Below is a small trained network, with its code and all its weights. Each question gives an input and a class and asks what happens when units are switched off, that is, made to give their printed mean instead of their output.

import numpy as np


def w(rows, s, z=0):
    codes = np.array(rows[::2]) - 128.0
    scale = np.full(codes.shape[1], s)
    scale[-1] = z or s
    return codes * scale


def f(y):
    return np.maximum(y, 0)


def log_softmax(a):
    a = a - a.max(-1, keepdims=True)
    return a - np.log(np.exp(a).sum(-1, keepdims=True))


def net(x, mask):
    res = np.array(x, float).reshape(1, 6) / 4 @ E
    y = f(res @ A[0][:, :-1].T + A[0][:, -1])
    res = res + np.where(mask, y, B[0][:, -1]) @ B[0][:, :-1]
    return log_softmax(res[-1] @ U[:, :-1].T + U[:, -1])


A, B = {}, {}
E = w([
[129,127,129,128],'x0',
[98,218,116,222],'x1',
[126,129,129,128],'x2',
[67,58,145,185],'x3',
[124,146,254,110],'x4',
[24,137,127,52],'x5',
],0.0074)
A[0] = w([
[49,150,85,97,94],'n1',
[88,220,86,204,89],'n2',
[172,210,121,79,114],'n3',
[152,111,84,144,190],'n4',
[251,92,107,211,92],'n5',
[107,170,151,156,107],'n6',
[106,118,10,134,72],'n7',
[166,31,91,52,65],'n8',
[70,21,144,221,96],'n9',
[135,92,33,140,67],'n10',
[98,120,169,119,193],'n11',
[134,142,189,158,130],'n12',
[176,101,135,177,73],'n13',
[76,74,150,158,62],'n14',
[181,186,99,82,70],'n15',
[112,140,209,118,64],'n16',
[103,124,68,142,172],'n17',
[35,145,87,72,90],'n18',
[123,136,113,147,254],'n19',
[160,66,155,88,53],'n20',
],0.012,0.0078)
B[0] = w([
[83,168,172,72,185],'n1',
[34,56,118,211,220],'n2',
[167,145,37,154,190],'n3',
[162,81,130,63,203],'n4',
[27,197,174,47,221],'n5',
[105,90,142,168,164],'n6',
[220,162,201,191,192],'n7',
[37,58,109,219,206],'n8',
[165,200,19,141,205],'n9',
[184,161,202,197,177],'n10',
[185,94,131,84,217],'n11',
[163,101,179,137,180],'n12',
[89,182,161,97,156],'n13',
[124,198,87,169,155],'n14',
[157,191,56,164,164],'n15',
[182,163,202,185,170],'n16',
[198,94,146,113,201],'n17',
[51,200,147,69,203],'n18',
[142,6,85,46,254],'n19',
[76,83,150,201,165],'n20',
],0.022,0.0076)
U = w([
[24,70,136,194,34],'0',
[43,195,181,47,45],'1',
[192,137,233,151,120],'2',
[129,198,3,137,73],'3',
[117,77,128,70,253],'4',
[115,78,124,65,242],'5',
],0.0073,0.0056)

Each question gives the input, the list of numbers given to net, and the class t.
The units are the neurons (one row each of A and B). Each row of codes is followed by its name. A weight is (code - 128) times the scale printed after its matrix; where a second scale follows, it is the last column's (A, B and U).
mask holds one flag per neuron, in row order. A switched-off neuron (its flag False) gives its mean, the last column of its row in B, instead of its output. The means were averaged over made-up inputs and are rounded, as every weight is.
A unit's drop is (log p(t) with every unit on - log p(t) with that unit switched off) / (log p(t) with every unit on - log p(t) with every unit switched off).
The circuit of an input: a set's keep is (log p(t) with only the set's units on - log p(t) with every unit switched off) / (log p(t) with every unit on - log p(t) with every unit switched off). Starting from the 12 units with the biggest drops (on a tie, the unit counted first), units are removed one at a time, each time the one whose removal leaves the highest keep (on an exact tie, the one counted first), for as long as the keep stays at least 0.8.
circuit, biggest first: the units of the circuit, biggest drop first
most important unit: the unit with the biggest drop
k most important neurons: the k neurons with the biggest drops, biggest first
drop of u: that unit's drop, to one decimal
input [7,-6,-3,4,8,1], class 2: most important unit => n16
input [-8,8,-1,-7,-3,7], class 0: 2 most important neurons => n2, n9
input [1,-5,-4,0,-4,2], class 0: 2 most important neurons => n8, n11
input [-4,-4,-6,-8,-2,8], class 1: 3 most important neurons => n18, n1, n9
input [-6,4,4,7,2,8], class 1: 2 most important neurons => n18, n1
input [0,-3,2,-8,6,1], class 3: circuit, biggest first => n3, n15
input [-5,-2,-6,0,6,-1], class 2: 2 most important neurons => n16, n19
input [-7,1,-3,8,-4,-8], class 1: 3 most important neurons => n5, n13, n3
input [6,1,-4,7,-8,-3], class 2: 3 most important neurons => n7, n10, n17
input [5,7,7,-6,-7,5], class 0: 3 most important neurons => n2, n11, n9
input [6,-4,-3,6,1,-6], class 1: 3 most important neurons => n5, n13, n3
input [-3,-2,-4,-7,-2,-6], class 3: 4 most important neurons => n15, n3, n18, n1
input [2,8,3,-8,-7,4], class 0: 3 most important neurons => n2, n9, n11
input [2,4,-2,6,5,-1], class 3: most important unit => n9
input [3,-2,6,-8,7,0], class 3: 3 most important neurons => n3, n15, n7
input [4,-8,-5,-1,8,4], class 0: drop of n20 => 0.6
input [1,-2,1,7,-4,-2], class 3: drop of n9 => 1.2
input [-7,0,4,7,-3,-8], class 1: drop of n5 => 1.4
